Here is a tiny trained network, its code and every weight. The questions are about switching its units off for an input and a class, where a switched-off unit gives its printed mean instead of its output.

import numpy as np


def w(rows, s, z=0):
    codes = np.array(rows[::2]) - 128.0
    scale = np.full(codes.shape[1], s)
    scale[-1] = z or s
    return codes * scale


def f(y):
    return np.maximum(y, 0)


def log_softmax(a):
    a = a - a.max(-1, keepdims=True)
    return a - np.log(np.exp(a).sum(-1, keepdims=True))


def net(x, mask):
    res = np.array(x, float).reshape(1, 5) / 4 @ E
    y = f(res @ A[0][:, :-1].T + A[0][:, -1])
    res = res + np.where(mask, y, B[0][:, -1]) @ B[0][:, :-1]
    return log_softmax(res[-1] @ U[:, :-1].T + U[:, -1])


A, B = {}, {}
E = w([
[213,114,119,112,125,240],'x0',
[193,152,167,175,13,99],'x1',
[112,143,67,25,67,121],'x2',
[152,120,8,187,129,113],'x3',
[162,254,121,116,166,116],'x4',
],0.011)
A[0] = w([
[141,152,139,149,42,138,24],'N1',
[103,50,106,124,87,160,74],'N2',
[67,123,92,91,218,182,55],'N3',
[64,129,154,140,135,9,3],'N4',
[87,143,127,144,124,58,26],'N5',
[157,132,190,90,124,204,45],'N6',
[151,204,109,110,159,142,64],'N7',
[116,59,143,165,114,136,144],'N8',
[141,133,139,142,82,132,32],'N9',
[81,18,133,111,100,139,16],'N10',
[107,137,164,235,181,131,33],'N11',
[153,66,133,119,112,189,58],'N12',
[157,157,168,149,53,119,58],'N13',
[133,122,15,185,164,102,54],'N14',
[138,173,140,162,154,123,47],'N15',
[141,122,146,177,151,184,85],'N16',
[139,237,134,118,147,115,56],'N17',
[178,179,126,119,143,154,61],'N18',
[73,141,68,58,70,90,43],'N19',
[38,142,110,138,117,32,51],'N20',
[134,196,108,104,169,131,70],'N21',
[83,141,247,68,152,142,91],'N22',
[164,184,119,115,149,140,82],'N23',
[86,117,104,101,200,168,8],'N24',
[156,116,43,183,119,162,54],'N25',
[137,198,118,111,149,134,30],'N26',
[153,130,107,157,90,109,107],'N27',
[107,127,125,81,205,148,23],'N28',
[190,146,167,155,64,111,58],'N29',
[171,111,159,188,170,177,66],'N30',
[223,110,95,113,137,229,15],'N31',
[146,145,74,38,71,201,95],'N32',
],0.015,0.0065)
B[0] = w([
[125,49,74,138,132,99,194],'N1',
[66,178,188,216,103,72,195],'N2',
[119,27,34,143,127,84,224],'N3',
[236,161,104,162,176,193,221],'N4',
[187,148,116,147,166,167,178],'N5',
[187,176,111,122,101,194,205],'N6',
[78,136,164,193,104,106,181],'N7',
[66,167,164,152,126,87,208],'N8',
[127,105,102,130,128,105,160],'N9',
[89,158,163,216,90,73,207],'N10',
[141,95,201,36,158,66,219],'N11',
[144,154,131,187,141,154,187],'N12',
[95,48,46,127,130,125,215],'N13',
[131,152,130,46,5,189,218],'N14',
[112,130,171,138,130,91,160],'N15',
[152,142,135,93,155,112,179],'N16',
[68,137,164,192,101,85,200],'N17',
[128,153,132,180,125,124,172],'N18',
[143,118,195,50,176,76,204],'N19',
[211,149,144,170,183,204,223],'N20',
[100,133,150,182,105,83,181],'N21',
[122,163,106,54,11,196,249],'N22',
[114,145,156,180,110,109,172],'N23',
[134,21,74,150,117,120,189],'N24',
[126,171,138,80,45,181,192],'N25',
[111,152,147,167,109,89,166],'N26',
[113,84,96,101,110,126,175],'N27',
[138,77,94,140,109,122,187],'N28',
[98,40,54,125,136,111,223],'N29',
[167,109,196,57,210,76,200],'N30',
[198,179,101,188,190,208,217],'N31',
[193,126,197,49,217,81,230],'N32',
],0.011,0.014)
U = w([
[128,23,18,167,132,99,122],'0',
[197,185,110,197,194,194,128],'1',
[88,177,178,234,93,66,116],'2',
[163,120,203,47,197,64,119],'3',
[140,175,104,79,1,187,124],'4',
[87,154,99,111,163,125,250],'5',
[51,165,90,113,147,152,102],'6',
],0.0096,0.024)

Each question gives the input, the list of numbers given to net, and the class t.
The units are the neurons (one row each of A and B). Each row of codes is followed by its name. A weight is (code - 128) times the scale printed after its matrix; where a second scale follows, it is the last column's (A, B and U).
mask holds one flag per neuron, in row order. A switched-off neuron (its flag False) gives its mean, the last column of its row in B, instead of its output. The means were averaged over made-up inputs and are rounded, as every weight is.
A unit's drop is (log p(t) with every unit on - log p(t) with that unit switched off) / (log p(t) with every unit on - log p(t) with every unit switched off).
The circuit of an input: a set's keep is (log p(t) with only the set's units on - log p(t) with every unit switched off) / (log p(t) with every unit on - log p(t) with every unit switched off). Starting from the 12 units with the biggest drops (on a tie, the unit counted first), units are removed one at a time, each time the one whose removal leaves the highest keep (on an exact tie, the one counted first), for as long as the keep stays at least 0.8.
circuit, biggest first: the units of the circuit, biggest drop first
top k neurons: the k neurons with the biggest drops, biggest first
drop of u: that unit's drop, to one decimal
input [-8,-1,8,-6,-8], class 1: circuit, biggest first -> [N20]
input [-2,8,2,-3,-7], class 0: top 3 neurons -> [N13, N29, N1]
input [-5,0,5,6,2], class 4: top 4 neurons -> [N14, N31, N30, N11]
input [4,-1,7,-3,-8], class 2: top 2 neurons -> [N10, N2]
input [6,-2,7,4,0], class 3: top 2 neurons -> [N32, N19]
input [-2,-5,-7,8,7], class 4: top 2 neurons -> [N14, N25]
input [-5,4,-6,7,5], class 4: top 4 neurons -> [N14, N32, N25, N19]
input [-8,7,-6,-5,2], class 1: top 3 neurons -> [N4, N20, N3]
input [4,-7,6,4,7], class 0: top 3 neurons -> [N3, N24, N28]
input [-5,-4,-4,3,-2], class 1: top 3 neurons -> [N20, N4, N29]
input [1,-8,2,-7,7], class 0: top 2 neurons -> [N3, N24]
input [5,-3,-8,4,-3], class 3: top 2 neurons -> [N30, N11]
input [2,2,8,-7,2], class 3: top 2 neurons -> [N32, N19]
input [5,-6,-3,-8,-7], class 4: circuit, biggest first -> [N22]
input [6,-2,4,4,-7], class 2: top 2 neurons -> [N2, N10]
input [3,5,0,6,-4], class 4: top 2 neurons -> [N25, N3]
input [5,-1,8,-2,7], class 3: top 4 neurons -> [N32, N19, N10, N2]
input [-2,-4,-6,-1,-2], class 3: drop of N11 -> 0.6
input [-3,-5,5,-5,3], class 0: drop of N24 -> 0.4
input [6,8,8,-4,0], class 0: circuit, biggest first -> [N1]
input [-7,7,6,6,6], class 0: drop of N30 -> 0.1
input [1,-6,-7,0,2], class 3: drop of N29 -> 0.5
